Below is a small trained network, with its code and all its weights. Each question gives an input and a target symbol and asks what happens when units are switched off, that is, made to give their printed mean instead of their output.

import numpy as np


def w(rows, s, z=0):
    codes = np.array(rows[::2]) - 128.0
    scale = np.full(codes.shape[1], s)
    scale[-1] = z or s
    return codes * scale


def f(y):
    return y / 2 * (1 + np.tanh(0.7978845608 * (y + 0.044715 * y**3)))


def softmax(a):
    e = np.exp(a - a.max(-1, keepdims=True))
    return e / e.sum(-1, keepdims=True)


def log_softmax(a):
    a = a - a.max(-1, keepdims=True)
    return a - np.log(np.exp(a).sum(-1, keepdims=True))


def net(x, mask):
    ids = ['αβδημπω'.index(c) for c in x.split()]
    T = len(ids)
    res = E[ids] + P[:T]
    r = res
    for j in range(2):
        rows = slice(2 * j, 2 * j + 2)
        q, k, v = (r @ M[0][rows].T for M in (Q, K, V))
        z = softmax(np.where(np.tri(T) > 0, q @ k.T / 2**0.5, -1e9)) @ v
        o = O[0][rows]
        res = res + np.where(mask[j], z, o[:, -1]) @ o[:, :-1]
    y = f(res @ A[0][:, :-1].T + A[0][:, -1])
    res = res + np.where(mask[2:18], y, B[0][:, -1]) @ B[0][:, :-1]
    return log_softmax(res[-1] @ U[:, :-1].T + U[:, -1])


Q, K, V, O, A, B = {}, {}, {}, {}, {}, {}
E = w([
[97,3,79,194,190],'α',
[67,159,126,65,152],'β',
[143,71,165,171,129],'δ',
[43,106,196,169,135],'η',
[115,168,217,192,75],'μ',
[140,77,156,176,124],'π',
[151,22,171,160,123],'ω',
],0.018)
P = w([
[154,63,142,108,8],'0',
[68,85,143,110,76],'1',
[74,109,149,108,116],'2',
[90,140,145,124,127],'3',
[100,157,142,133,133],'4',
[109,167,144,143,139],'5',
[120,177,146,151,142],'6',
[128,181,150,151,145],'7',
[137,187,158,147,147],'8',
],0.018)
Q[0] = w([
[254,50,79,103,158],'H1',
[166,125,32,115,160],'H1',
[154,157,142,100,233],'H2',
[121,194,175,98,180],'H2',
],0.011)
K[0] = w([
[193,66,90,91,153],'H1',
[112,137,33,137,156],'H1',
[215,170,77,161,255],'H2',
[84,178,180,195,120],'H2',
],0.0064)
V[0] = w([
[97,204,215,158,114],'H1',
[119,74,52,172,166],'H1',
[92,193,240,155,88],'H2',
[50,76,1,97,175],'H2',
],0.0079)
O[0] = w([
[199,97,77,161,78,253],'H1',
[156,255,191,159,131,132],'H1',
[36,235,124,144,87,249],'H2',
[252,154,92,144,73,152],'H2',
],0.0095,0.0038)
A[0] = w([
[157,118,158,125,65,101],'N1',
[131,94,149,131,97,96],'N2',
[73,53,71,111,164,178],'N3',
[153,152,94,89,126,178],'N4',
[188,125,99,25,107,43],'N5',
[170,146,131,155,203,123],'N6',
[87,217,108,104,132,105],'N7',
[114,199,150,143,170,66],'N8',
[108,42,47,85,119,80],'N9',
[69,104,94,130,141,60],'N10',
[209,207,127,98,252,2],'N11',
[173,183,153,121,84,184],'N12',
[88,124,51,117,185,94],'N13',
[177,129,33,133,87,174],'N14',
[88,136,120,180,220,115],'N15',
[116,130,125,170,129,94],'N16',
],0.015,0.0073)
B[0] = w([
[165,89,74,135,134,164],'N1',
[138,141,62,150,102,171],'N2',
[106,108,108,189,185,253],'N3',
[48,127,171,2,151,126],'N4',
[128,146,166,219,132,134],'N5',
[62,221,131,126,178,231],'N6',
[162,192,143,99,179,192],'N7',
[110,94,108,39,68,141],'N8',
[214,195,162,79,105,166],'N9',
[239,120,128,120,113,218],'N10',
[194,58,103,74,38,185],'N11',
[90,13,106,157,165,157],'N12',
[179,95,22,156,58,151],'N13',
[145,115,173,99,91,151],'N14',
[164,138,163,86,57,247],'N15',
[148,113,144,112,151,192],'N16',
],0.0089,0.0076)
U = w([
[154,139,71,126,116,1],'α',
[95,184,167,204,208,249],'β',
[121,108,123,104,129,51],'δ',
[125,108,108,103,130,61],'η',
[129,38,86,191,103,177],'μ',
[186,154,254,94,67,142],'π',
[103,105,103,97,140,99],'ω',
],0.0079,0.0036)

Each question gives the input, a string of symbols that net reads in full, and the target symbol t.
The units are the heads (2 rows each of Q, K, V and O) and the neurons (one row each of A and B). Each row of codes is followed by its name. A weight is (code - 128) times the scale printed after its matrix; where a second scale follows, it is the last column's (O, A, B and U).
mask holds one flag per unit, heads first, then neurons. A switched-off unit (its flag False) gives its mean, the last column of its rows in O or B, instead of its output. The means were averaged over made-up inputs and are rounded, as every weight is.
A unit's drop is (log p(t) with every unit on - log p(t) with that unit switched off) / (log p(t) with every unit on - log p(t) with every unit switched off).
The circuit of an input: a set's keep is (log p(t) with only the set's units on - log p(t) with every unit switched off) / (log p(t) with every unit on - log p(t) with every unit switched off). Starting from the 12 units with the biggest drops (on a tie, the unit counted first), units are removed one at a time, each time the one whose removal leaves the highest keep (on an exact tie, the one counted first), for as long as the keep stays at least 0.8.
units of the circuit, in order: the units of the circuit, biggest drop first
k most important neurons: the k neurons with the biggest drops, biggest first
which heads matter: for each layer, one digit per head in row order, 1 if its drop is at least 0.15 and else 0, layers parted by /
drop when u is switched off: that unit's drop, to one decimal
input μ π μ μ η α α α α, target π: 2 most important neurons : [N11, N15]
input η α η μ β β α ω, target μ: most important neuron : [N6]
input ω α α α ω, target β: units of the circuit, in order : [H1, N11]
input α α α β, target π: units of the circuit, in order : [H2, N14]
input α β α α η α ω δ, target μ: 3 most important neurons : [N12, N7, N1]
input α α β α π, target μ: units of the circuit, in order : [H2, N12]
input α β ω μ α α μ β, target α: 2 most important neurons : [N13, N7]
input μ α α μ α α α ω, target μ: which heads matter : 01
input μ β β α δ δ, target μ: which heads matter : 10
input α η α η α μ, target μ: 2 most important neurons : [N12, N6]
input α α α μ α ω α α η, target μ: 2 most important neurons : [N6, N7]
input μ β α α α β, target π: 2 most important neurons : [N14, N9]
input α ω α μ π, target μ: which heads matter : 10
input α μ μ, target β: which heads matter : 11
input η μ α δ α α, target π: drop when H1 is switched off : 0.2
input δ η β μ, target μ: drop when H1 is switched off : 1.3
input α δ β α α ω, target β: drop when N5 is switched off : -0.1
input α μ η μ α μ α μ β, target α: drop when N7 is switched off : 0.3
